Below is a small trained network, with its code and all its weights. Each question gives an input and a class and asks what happens when units are switched off, that is, made to give their printed mean instead of their output.

import numpy as np


def w(rows, s, z=0):
    codes = np.array(rows[::2]) - 128.0
    scale = np.full(codes.shape[1], s)
    scale[-1] = z or s
    return codes * scale


def f(y):
    return np.maximum(y, 0)


def log_softmax(a):
    a = a - a.max(-1, keepdims=True)
    return a - np.log(np.exp(a).sum(-1, keepdims=True))


def net(x, mask):
    res = np.array(x, float).reshape(1, 7) / 4 @ E
    y = f(res @ A[0][:, :-1].T + A[0][:, -1])
    res = res + np.where(mask, y, B[0][:, -1]) @ B[0][:, :-1]
    return log_softmax(res[-1] @ U[:, :-1].T + U[:, -1])


A, B = {}, {}
E = w([
[217,143,129,214,193,123,93],'x0',
[237,100,53,61,72,128,90],'x1',
[131,72,185,51,220,154,107],'x2',
[129,127,128,128,127,127,128],'x3',
[136,48,216,175,41,146,56],'x4',
[195,60,153,151,115,23,254],'x5',
[80,50,36,179,157,171,134],'x6',
],0.006)
A[0] = w([
[149,111,119,164,141,106,145,111],'neuron 1',
[123,112,169,178,72,130,83,83],'neuron 2',
[161,197,198,87,104,126,134,59],'neuron 3',
[131,86,125,124,187,135,121,145],'neuron 4',
[70,86,97,59,94,144,135,114],'neuron 5',
[128,144,65,175,74,124,130,160],'neuron 6',
[136,170,171,106,122,121,134,85],'neuron 7',
[115,83,144,78,183,144,104,100],'neuron 8',
[159,116,96,90,105,131,113,73],'neuron 9',
[152,80,137,134,130,121,189,69],'neuron 10',
[123,180,74,114,158,129,178,79],'neuron 11',
[78,137,136,69,83,119,161,75],'neuron 12',
[152,211,165,80,122,102,127,120],'neuron 13',
[155,142,129,167,152,129,110,85],'neuron 14',
[119,71,187,155,89,137,84,77],'neuron 15',
[112,134,120,132,151,136,96,146],'neuron 16',
[230,87,29,51,74,138,89,77],'neuron 17',
[129,125,117,121,134,136,125,249],'neuron 18',
[70,3,12,177,163,159,124,79],'neuron 19',
[117,216,86,190,56,105,155,105],'neuron 20',
[167,90,141,106,130,116,158,151],'neuron 21',
[151,76,164,43,218,121,120,119],'neuron 22',
[103,148,118,120,118,156,71,77],'neuron 23',
[151,158,191,112,105,116,104,130],'neuron 24',
[118,181,106,143,126,149,57,60],'neuron 25',
[124,97,145,160,97,127,90,104],'neuron 26',
[94,121,162,124,155,134,139,81],'neuron 27',
[78,153,182,160,180,124,160,70],'neuron 28',
[95,114,130,93,94,134,153,195],'neuron 29',
[74,141,158,158,153,128,144,63],'neuron 30',
[116,167,117,140,137,174,86,91],'neuron 31',
[139,120,143,153,123,121,184,96],'neuron 32',
[149,79,120,135,110,111,210,76],'neuron 33',
[65,170,98,78,137,159,58,89],'neuron 34',
[147,93,143,127,133,95,217,65],'neuron 35',
[69,124,116,74,80,124,160,78],'neuron 36',
[58,150,178,185,146,146,152,89],'neuron 37',
[130,76,160,131,105,149,96,91],'neuron 38',
[202,155,106,190,198,123,108,97],'neuron 39',
[145,94,150,138,94,129,104,101],'neuron 40',
[177,117,125,173,162,141,89,162],'neuron 41',
[126,205,64,80,208,116,176,81],'neuron 42',
[139,118,128,131,132,105,173,70],'neuron 43',
[122,146,117,131,131,141,94,86],'neuron 44',
[72,151,153,188,123,106,169,128],'neuron 45',
],0.012,0.011)
B[0] = w([
[122,138,163,124,108,124,115,153],'neuron 1',
[113,63,113,101,130,150,165,162],'neuron 2',
[173,141,90,210,134,131,161,153],'neuron 3',
[130,162,135,103,118,168,151,172],'neuron 4',
[126,108,207,150,177,157,131,177],'neuron 5',
[131,178,130,80,101,187,143,198],'neuron 6',
[156,136,103,165,134,128,149,141],'neuron 7',
[153,152,101,107,91,190,106,163],'neuron 8',
[128,134,109,117,159,117,87,144],'neuron 9',
[138,125,139,123,77,94,105,151],'neuron 10',
[109,58,103,97,114,135,172,164],'neuron 11',
[149,85,189,166,155,163,98,152],'neuron 12',
[142,168,113,199,139,110,186,178],'neuron 13',
[139,115,170,134,151,155,110,139],'neuron 14',
[124,44,100,117,111,140,165,164],'neuron 15',
[114,142,145,124,108,95,134,166],'neuron 16',
[109,128,51,119,220,106,42,209],'neuron 17',
[70,201,150,58,149,60,189,250],'neuron 18',
[189,174,88,253,136,118,199,209],'neuron 19',
[161,151,123,108,89,250,102,190],'neuron 20',
[102,168,140,113,88,92,123,175],'neuron 21',
[155,151,112,110,82,243,90,185],'neuron 22',
[141,123,133,125,73,97,97,155],'neuron 23',
[136,158,108,179,131,105,174,169],'neuron 24',
[142,128,150,131,71,90,84,156],'neuron 25',
[125,85,111,108,119,128,159,155],'neuron 26',
[133,153,101,111,144,154,94,141],'neuron 27',
[128,124,87,129,172,122,63,163],'neuron 28',
[100,146,204,103,169,117,151,199],'neuron 29',
[131,133,86,126,160,105,93,147],'neuron 30',
[135,116,137,133,81,88,103,162],'neuron 31',
[127,127,116,134,98,105,99,151],'neuron 32',
[135,125,144,133,70,82,95,167],'neuron 33',
[131,137,141,123,51,59,95,190],'neuron 34',
[137,111,133,152,61,89,79,165],'neuron 35',
[153,68,190,159,159,156,91,156],'neuron 36',
[129,134,75,109,184,110,88,174],'neuron 37',
[121,86,99,104,113,135,159,153],'neuron 38',
[134,64,224,158,175,147,98,176],'neuron 39',
[114,91,101,113,130,133,146,152],'neuron 40',
[99,134,214,124,163,122,135,192],'neuron 41',
[92,26,94,97,111,113,208,194],'neuron 42',
[134,114,134,132,102,98,106,139],'neuron 43',
[129,132,136,132,102,116,108,138],'neuron 44',
[114,167,103,84,171,121,87,182],'neuron 45',
],0.031,0.011)
U = w([
[95,128,133,151,52,50,75,108],'0',
[74,129,37,137,216,102,51,103],'1',
[60,29,77,124,119,132,194,105],'2',
[144,164,89,254,148,115,180,114],'3',
[63,165,137,127,140,114,141,250],'4',
[116,166,114,115,100,213,107,101],'5',
[83,96,217,177,177,132,109,97],'6',
],0.0062,0.014)

Each question gives the input, the list of numbers given to net, and the class t.
The units are the neurons (one row each of A and B). Each row of codes is followed by its name. A weight is (code - 128) times the scale printed after its matrix; where a second scale follows, it is the last column's (A, B and U).
mask holds one flag per neuron, in row order. A switched-off neuron (its flag False) gives its mean, the last column of its row in B, instead of its output. The means were averaged over made-up inputs and are rounded, as every weight is.
A unit's drop is (log p(t) with every unit on - log p(t) with that unit switched off) / (log p(t) with every unit on - log p(t) with every unit switched off).
The circuit of an input: a set's keep is (log p(t) with only the set's units on - log p(t) with every unit switched off) / (log p(t) with every unit on - log p(t) with every unit switched off). Starting from the 12 units with the biggest drops (on a tie, the unit counted first), units are removed one at a time, each time the one whose removal leaves the highest keep (on an exact tie, the one counted first), for as long as the keep stays at least 0.8.
units of the circuit, in order: the units of the circuit, biggest drop first
unit that matters most: the unit with the biggest drop
k most important neurons: the k neurons with the biggest drops, biggest first
drop when u is switched off: that unit's drop, to one decimal
input [-5,-8,8,5,3,2,-4], class 1: units of the circuit, in order	(neuron 28; neuron 37)
input [-2,2,8,6,-3,4,5], class 5: unit that matters most	neuron 22
input [2,4,-8,0,-4,-6,-7], class 5: 3 most important neurons	(neuron 20; neuron 19; neuron 6)
input [7,-2,7,3,1,-1,0], class 5: 2 most important neurons	(neuron 22; neuron 8)
input [-6,8,8,-4,8,8,6], class 0: 2 most important neurons	(neuron 33; neuron 21)
input [8,4,0,-3,-6,-5,8], class 3: 3 most important neurons	(neuron 19; neuron 29; neuron 5)
input [-5,-2,-5,0,6,-5,-2], class 2: units of the circuit, in order	(neuron 2; neuron 15)
input [4,-4,-7,-2,-5,3,5], class 5: 2 most important neurons	(neuron 20; neuron 6)
input [-8,-5,2,-7,8,0,2], class 2: 2 most important neurons	(neuron 15; neuron 38)
input [-4,-3,-6,-1,-4,-3,6], class 3: 2 most important neurons	(neuron 19; neuron 22)
input [-2,6,8,0,6,4,4], class 5: 2 most important neurons	(neuron 22; neuron 8)
input [1,3,-8,-1,0,-4,7], class 5: 3 most important neurons	(neuron 6; neuron 20; neuron 13)
input [8,1,-5,2,-6,-6,-1], class 6: 2 most important neurons	(neuron 39; neuron 41)
input [2,4,-1,-5,6,4,6], class 2: units of the circuit, in order	(neuron 15)
input [1,-1,6,-7,8,-7,6], class 2: 4 most important neurons	(neuron 15; neuron 38; neuron 2; neuron 26)
input [-2,3,0,2,-5,6,3], class 0: units of the circuit, in order	(neuron 35; neuron 33)
input [-5,4,-5,4,-2,1,2], class 5: drop when neuron 4 is switched off	-0.1
input [-6,-4,-1,-3,6,3,8], class 3: drop when neuron 28 is switched off	0.0
input [4,6,-8,5,7,7,5], class 5: drop when neuron 20 is switched off	1.4
input [4,5,-5,-3,-1,6,-8], class 3: unit that matters most	neuron 13
